Below are the code and all the weights of a small trained network. Each question names an input and a class and asks about switching units off, where a switched-off unit gives its printed mean instead of its output.

import numpy as np


def w(rows, s, z=0):
    codes = np.array(rows[::2]) - 128.0
    scale = np.full(codes.shape[1], s)
    scale[-1] = z or s
    return codes * scale


def f(y):
    return np.maximum(y, 0)


def log_softmax(a):
    a = a - a.max(-1, keepdims=True)
    return a - np.log(np.exp(a).sum(-1, keepdims=True))


def net(x, mask):
    res = np.array(x, float).reshape(1, 4) / 4 @ E
    y = f(res @ A[0][:, :-1].T + A[0][:, -1])
    res = res + np.where(mask, y, B[0][:, -1]) @ B[0][:, :-1]
    return log_softmax(res[-1] @ U[:, :-1].T + U[:, -1])


A, B = {}, {}
E = w([
[87,80,123,115,6,84,104,228],'x0',
[221,198,214,123,128,58,115,98],'x1',
[190,73,36,58,115,120,66,114],'x2',
[143,73,116,195,174,74,86,144],'x3',
],0.013)
A[0] = w([
[185,208,229,120,95,70,159,79,136],'neuron 1',
[115,181,218,187,161,69,148,163,127],'neuron 2',
[156,60,112,245,220,67,112,176,79],'neuron 3',
[157,120,118,146,175,164,85,33,103],'neuron 4',
[2,171,240,194,155,151,166,160,78],'neuron 5',
[144,140,139,149,212,170,135,106,9],'neuron 6',
[87,85,69,123,189,188,127,156,99],'neuron 7',
[165,135,159,175,178,170,144,97,3],'neuron 8',
[235,147,115,68,106,63,133,93,146],'neuron 9',
[109,194,131,117,189,211,121,50,76],'neuron 10',
[40,115,109,126,168,249,152,141,75],'neuron 11',
[123,212,169,51,59,254,128,115,108],'neuron 12',
[103,132,187,167,25,131,82,185,53],'neuron 13',
[67,134,181,149,177,150,124,66,40],'neuron 14',
],0.01,0.0048)
B[0] = w([
[55,123,102,198,113,173,103,141,248],'neuron 1',
[156,99,73,124,119,165,74,140,229],'neuron 2',
[113,247,38,118,133,206,219,146,226],'neuron 3',
[132,151,239,60,85,87,116,194,199],'neuron 4',
[85,106,138,40,188,149,49,146,252],'neuron 5',
[150,117,123,146,70,102,95,165,181],'neuron 6',
[105,71,176,142,91,152,68,133,195],'neuron 7',
[79,160,121,127,54,102,143,142,176],'neuron 8',
[75,135,152,133,118,192,55,102,222],'neuron 9',
[123,165,132,98,64,94,136,164,212],'neuron 10',
[102,120,112,205,81,188,122,136,208],'neuron 11',
[145,197,89,119,162,185,180,181,217],'neuron 12',
[93,140,119,110,68,44,159,216,217],'neuron 13',
[153,127,152,75,74,92,114,155,177],'neuron 14',
],0.011,0.015)
U = w([
[124,134,154,106,71,44,141,182,98],'0',
[147,199,54,110,165,197,199,137,183],'1',
[97,98,130,178,121,171,65,114,75],'2',
[148,83,93,25,161,159,36,117,227],'3',
[131,128,107,121,145,148,108,136,152],'4',
[233,65,176,234,215,70,236,40,3],'5',
[194,61,186,194,210,35,203,3,3],'6',
[227,55,234,204,211,29,246,56,3],'7',
],0.011,0.0067)

Each question gives the input, the list of numbers given to net, and the class t.
The units are the neurons (one row each of A and B). Each row of codes is followed by its name. A weight is (code - 128) times the scale printed after its matrix; where a second scale follows, it is the last column's (A, B and U).
mask holds one flag per neuron, in row order. A switched-off neuron (its flag False) gives its mean, the last column of its row in B, instead of its output. The means were averaged over made-up inputs and are rounded, as every weight is.
A unit's drop is (log p(t) with every unit on - log p(t) with that unit switched off) / (log p(t) with every unit on - log p(t) with every unit switched off).
The circuit of an input: a set's keep is (log p(t) with only the set's units on - log p(t) with every unit switched off) / (log p(t) with every unit on - log p(t) with every unit switched off). Starting from the 12 units with the biggest drops (on a tie, the unit counted first), units are removed one at a time, each time the one whose removal leaves the highest keep (on an exact tie, the one counted first), for as long as the keep stays at least 0.8.
units of the circuit, in order: the units of the circuit, biggest drop first
most important unit: the unit with the biggest drop
k most important neurons: the k neurons with the biggest drops, biggest first
drop of u: that unit's drop, to one decimal
input [0,5,5,0], class 2: most important unit : neuron 5
input [6,-8,5,2], class 2: 2 most important neurons : neuron 7; neuron 5
input [-4,-4,-7,6], class 3: 2 most important neurons : neuron 5; neuron 12
input [1,-7,0,-4], class 2: 3 most important neurons : neuron 3; neuron 7; neuron 11
input [-4,8,1,-4], class 2: 3 most important neurons : neuron 1; neuron 9; neuron 3
input [-1,-4,-8,7], class 3: 4 most important neurons : neuron 5; neuron 12; neuron 2; neuron 14
input [4,5,2,5], class 1: units of the circuit, in order : neuron 3; neuron 4
input [8,-5,8,-1], class 0: 4 most important neurons : neuron 5; neuron 13; neuron 2; neuron 9
input [-4,6,-8,3], class 3: 2 most important neurons : neuron 5; neuron 2
input [-1,2,4,-5], class 1: 4 most important neurons : neuron 5; neuron 12; neuron 7; neuron 2
input [2,8,-5,8], class 1: 2 most important neurons : neuron 3; neuron 7
input [4,8,-2,6], class 2: 3 most important neurons : neuron 1; neuron 12; neuron 9
input [3,-8,-3,-7], class 2: 3 most important neurons : neuron 3; neuron 7; neuron 11
input [6,-3,-6,-7], class 1: most important unit : neuron 12
input [-8,-5,7,4], class 0: units of the circuit, in order : neuron 4; neuron 5
input [-1,-5,-6,-3], class 3: 3 most important neurons : neuron 5; neuron 1; neuron 3
input [-8,6,1,5], class 0: drop of neuron 10 : 0.0
input [3,-1,-5,3], class 3: drop of neuron 12 : 0.1
input [3,-2,5,-6], class 1: drop of neuron 5 : 0.7
input [-2,6,-4,3], class 2: units of the circuit, in order : neuron 1
